Below is a small trained network, with its code and all its weights. Each question gives an input and a class and asks what happens when units are switched off, that is, made to give their printed mean instead of their output.

import numpy as np


def w(rows, s, z=0):
    codes = np.array(rows[::2]) - 128.0
    scale = np.full(codes.shape[1], s)
    scale[-1] = z or s
    return codes * scale


def f(y):
    return y / 2 * (1 + np.tanh(0.7978845608 * (y + 0.044715 * y**3)))


def log_softmax(a):
    a = a - a.max(-1, keepdims=True)
    return a - np.log(np.exp(a).sum(-1, keepdims=True))


def net(x, mask):
    res = np.array(x, float).reshape(1, 5) / 4 @ E
    y = f(res @ A[0][:, :-1].T + A[0][:, -1])
    res = res + np.where(mask, y, B[0][:, -1]) @ B[0][:, :-1]
    return log_softmax(res[-1] @ U[:, :-1].T + U[:, -1])


A, B = {}, {}
E = w([
[56,219,126,65,124,219,108],'x0',
[44,33,44,6,193,187,165],'x1',
[41,84,230,134,115,69,121],'x2',
[90,215,116,179,164,2,186],'x3',
[215,105,182,23,15,55,190],'x4',
],0.0082)
A[0] = w([
[74,94,104,161,181,131,143,193],'n0',
[54,153,79,148,172,185,123,163],'n1',
[83,120,118,101,122,31,156,195],'n2',
[101,219,68,106,131,168,151,195],'n3',
[206,66,103,58,80,154,144,161],'n4',
[15,145,185,114,96,183,109,149],'n5',
[160,100,129,135,97,5,157,210],'n6',
[108,77,144,135,110,87,125,254],'n7',
[88,124,74,146,191,120,103,133],'n8',
[107,99,159,134,97,160,106,245],'n9',
[76,158,86,117,179,140,141,152],'n10',
[127,135,142,134,108,60,125,188],'n11',
[153,116,128,200,118,118,121,240],'n12',
[229,9,119,83,108,159,139,203],'n13',
[232,154,134,194,97,125,121,167],'n14',
[161,212,129,136,115,134,117,164],'n15',
[132,75,96,155,167,146,134,191],'n16',
],0.013,0.0031)
B[0] = w([
[74,93,112,165,144,127,151,194],'n0',
[42,139,70,107,123,112,173,222],'n1',
[124,116,184,60,152,129,169,185],'n2',
[157,194,92,37,145,135,113,209],'n3',
[177,52,109,116,81,210,113,238],'n4',
[48,171,208,162,36,158,122,214],'n5',
[169,71,183,118,192,117,185,215],'n6',
[129,108,176,106,147,74,121,168],'n7',
[90,101,73,154,137,143,172,194],'n8',
[97,118,152,130,90,103,103,176],'n9',
[82,149,94,100,142,177,175,190],'n10',
[162,122,175,126,148,166,163,173],'n11',
[147,165,116,199,135,90,121,184],'n12',
[171,36,60,96,98,125,37,254],'n13',
[190,128,95,250,137,166,149,225],'n14',
[195,200,95,155,142,123,112,193],'n15',
[102,93,106,146,134,68,89,181],'n16',
],0.022,0.014)
U = w([
[156,66,206,111,180,133,191,137],'0',
[119,52,111,171,122,81,56,26],'1',
[141,241,95,55,127,204,127,76],'2',
[186,1,93,103,51,219,38,229],'3',
[40,118,56,130,144,168,196,107],'4',
[184,158,107,233,148,162,131,253],'5',
[76,150,205,157,22,153,91,124],'6',
],0.0089,0.0015)

Each question gives the input, the list of numbers given to net, and the class t.
The units are the neurons (one row each of A and B). Each row of codes is followed by its name. A weight is (code - 128) times the scale printed after its matrix; where a second scale follows, it is the last column's (A, B and U).
mask holds one flag per neuron, in row order. A switched-off neuron (its flag False) gives its mean, the last column of its row in B, instead of its output. The means were averaged over made-up inputs and are rounded, as every weight is.
A unit's drop is (log p(t) with every unit on - log p(t) with that unit switched off) / (log p(t) with every unit on - log p(t) with every unit switched off).
The circuit of an input: a set's keep is (log p(t) with only the set's units on - log p(t) with every unit switched off) / (log p(t) with every unit on - log p(t) with every unit switched off). Starting from the 12 units with the biggest drops (on a tie, the unit counted first), units are removed one at a time, each time the one whose removal leaves the highest keep (on an exact tie, the one counted first), for as long as the keep stays at least 0.8.
circuit, biggest first: the units of the circuit, biggest drop first
k most important neurons: the k neurons with the biggest drops, biggest first
drop when u is switched off: that unit's drop, to one decimal
input [-3,-7,-1,4,6], class 0: circuit, biggest first	[n6]
input [-3,1,-5,7,-1], class 0: 3 most important neurons	[n6; n1; n2]
input [-5,-7,5,4,-3], class 0: 4 most important neurons	[n6; n2; n11; n7]
input [4,1,2,-4,1], class 6: circuit, biggest first	[n5; n13]
input [0,8,4,4,7], class 0: 2 most important neurons	[n2; n6]
input [5,-5,0,0,-6], class 2: 2 most important neurons	[n3; n15]
input [-8,-8,-8,-6,0], class 5: 2 most important neurons	[n14; n12]
input [4,-5,-5,-7,-7], class 2: 3 most important neurons	[n3; n15; n0]
input [2,6,7,-4,-3], class 4: 3 most important neurons	[n1; n0; n10]
input [6,1,6,-2,-2], class 6: drop when n5 is switched off	0.8
input [7,-1,-1,-5,-6], class 4: drop when n1 is switched off	0.3
input [-2,-8,4,-3,5], class 5: drop when n14 is switched off	1.4
